Below are the code and all the weights of a small trained network. Each question names an input and a class and asks about switching units off, where a switched-off unit gives its printed mean instead of its output.

import numpy as np


def w(rows, s, z=0):
    codes = np.array(rows[::2]) - 128.0
    scale = np.full(codes.shape[1], s)
    scale[-1] = z or s
    return codes * scale


def f(y):
    return y / 2 * (1 + np.tanh(0.7978845608 * (y + 0.044715 * y**3)))


def log_softmax(a):
    a = a - a.max(-1, keepdims=True)
    return a - np.log(np.exp(a).sum(-1, keepdims=True))


def net(x, mask):
    res = np.array(x, float).reshape(1, 8) / 4 @ E
    y = f(res @ A[0][:, :-1].T + A[0][:, -1])
    res = res + np.where(mask, y, B[0][:, -1]) @ B[0][:, :-1]
    return log_softmax(res[-1] @ U[:, :-1].T + U[:, -1])


A, B = {}, {}
E = w([
[192,41,18,97,20,230,84,225,173,164,51],'x0',
[214,213,59,30,205,209,153,138,197,60,233],'x1',
[129,130,131,131,128,134,125,125,126,129,121],'x2',
[253,176,95,163,165,41,52,43,210,231,55],'x3',
[79,208,51,79,69,155,234,31,112,116,16],'x4',
[130,131,124,134,127,129,128,124,134,126,134],'x5',
[108,127,197,22,86,37,210,178,236,174,136],'x6',
[133,133,131,132,123,132,131,124,127,129,133],'x7',
],0.0043)
A[0] = w([
[84,198,54,75,46,145,225,52,99,130,38,107],'n1',
[197,194,61,46,183,199,137,138,212,71,195,5],'n2',
[34,79,165,106,85,207,198,187,57,28,195,38],'n3',
[88,202,208,147,213,69,147,60,89,110,170,55],'n4',
[173,42,191,164,173,100,48,230,133,146,220,87],'n5',
[113,136,192,29,105,21,209,187,254,181,148,200],'n6',
[55,46,175,191,49,69,101,125,83,189,44,42],'n7',
[228,168,108,157,164,73,77,47,190,197,83,10],'n8',
[157,144,58,242,207,218,45,64,18,75,124,198],'n9',
[168,72,68,104,59,187,91,199,153,161,80,46],'n10',
[57,48,175,190,51,71,103,124,83,188,47,51],'n11',
[171,48,190,162,170,101,47,227,135,142,216,89],'n12',
[168,71,66,105,59,192,88,199,155,164,80,34],'n13',
[89,199,203,148,211,70,150,60,90,111,173,72],'n14',
],0.0045,0.0022)
B[0] = w([
[79,149,157,168,199,174,95,71,199,60,61,222],'n1',
[203,175,158,126,200,120,193,145,49,105,196,202],'n2',
[66,159,22,80,206,24,45,216,106,255,58,204],'n3',
[119,43,34,173,60,47,178,144,182,70,168,196],'n4',
[81,155,151,144,183,174,107,70,185,67,51,191],'n5',
[152,92,196,47,52,176,95,108,74,128,99,248],'n6',
[208,187,152,121,212,134,198,139,59,94,199,202],'n7',
[62,139,32,60,189,24,62,212,88,220,65,214],'n8',
[151,76,203,20,29,153,99,123,80,143,104,253],'n9',
[127,71,55,181,113,47,190,123,171,51,176,181],'n10',
[207,185,154,122,212,135,196,139,61,96,200,201],'n11',
[86,152,151,143,183,170,108,73,182,69,57,188],'n12',
[128,62,47,182,109,37,196,126,174,46,178,181],'n13',
[119,56,47,168,61,58,168,142,176,77,164,198],'n14',
],0.007,0.0042)
U = w([
[123,32,57,192,77,63,178,131,184,69,180,65],'0',
[76,166,64,95,196,63,67,216,104,231,79,65],'1',
[224,217,162,132,209,150,196,135,64,101,212,69],'2',
[122,129,146,142,101,156,119,120,142,144,129,254],'3',
[72,162,160,157,180,192,105,45,206,66,50,75],'4',
[126,138,140,140,91,157,117,121,135,156,144,241],'5',
[157,64,193,49,1,161,101,108,84,136,111,75],'6',
],0.0092,0.0095)

Each question gives the input, the list of numbers given to net, and the class t.
The units are the neurons (one row each of A and B). Each row of codes is followed by its name. A weight is (code - 128) times the scale printed after its matrix; where a second scale follows, it is the last column's (A, B and U).
mask holds one flag per neuron, in row order. A switched-off neuron (its flag False) gives its mean, the last column of its row in B, instead of its output. The means were averaged over made-up inputs and are rounded, as every weight is.
A unit's drop is (log p(t) with every unit on - log p(t) with that unit switched off) / (log p(t) with every unit on - log p(t) with every unit switched off).
The circuit of an input: a set's keep is (log p(t) with only the set's units on - log p(t) with every unit switched off) / (log p(t) with every unit on - log p(t) with every unit switched off). Starting from the 12 units with the biggest drops (on a tie, the unit counted first), units are removed one at a time, each time the one whose removal leaves the highest keep (on an exact tie, the one counted first), for as long as the keep stays at least 0.8.
units of the circuit, in order: the units of the circuit, biggest drop first
unit that matters most: the unit with the biggest drop
k most important neurons: the k neurons with the biggest drops, biggest first
drop when u is switched off: that unit's drop, to one decimal
input [-2,-2,-2,2,6,4,0,-1], class 4: unit that matters most : n1
input [-4,0,-6,2,8,-6,3,-5], class 4: 2 most important neurons : [n1 n9]
input [3,6,6,8,3,-3,-8,-8], class 1: 2 most important neurons : [n8 n6]
input [-7,-5,1,-6,-1,-4,1,8], class 0: 2 most important neurons : [n4 n14]
input [-5,1,7,7,-8,8,3,-8], class 4: 3 most important neurons : [n5 n12 n3]
input [5,1,1,-3,-7,1,7,-2], class 4: 3 most important neurons : [n5 n12 n9]
input [4,0,1,0,-7,-6,0,4], class 4: units of the circuit, in order : [n5 n12]
input [-5,-2,2,-2,-1,-4,-2,2], class 0: 2 most important neurons : [n4 n14]
input [0,6,-4,-7,-4,6,-8,-7], class 6: 2 most important neurons : [n9 n8]
input [3,1,-5,5,8,-1,-1,5], class 4: 2 most important neurons : [n1 n3]
input [-6,-5,3,0,-8,7,7,-5], class 4: 3 most important neurons : [n5 n12 n9]
input [-8,-8,1,-2,7,3,-1,2], class 0: 3 most important neurons : [n4 n14 n2]
input [-6,-7,-4,-3,-3,-5,-7,-7], class 2: drop when n7 is switched off : 1.3
input [-8,1,-1,-7,6,-1,-6,6], class 0: units of the circuit, in order : [n4]
input [2,-3,-6,3,7,7,-4,-3], class 4: drop when n2 is switched off : 0.1
input [-1,-2,3,-7,-7,-3,-6,-5], class 1: drop when n4 is switched off : 0.0
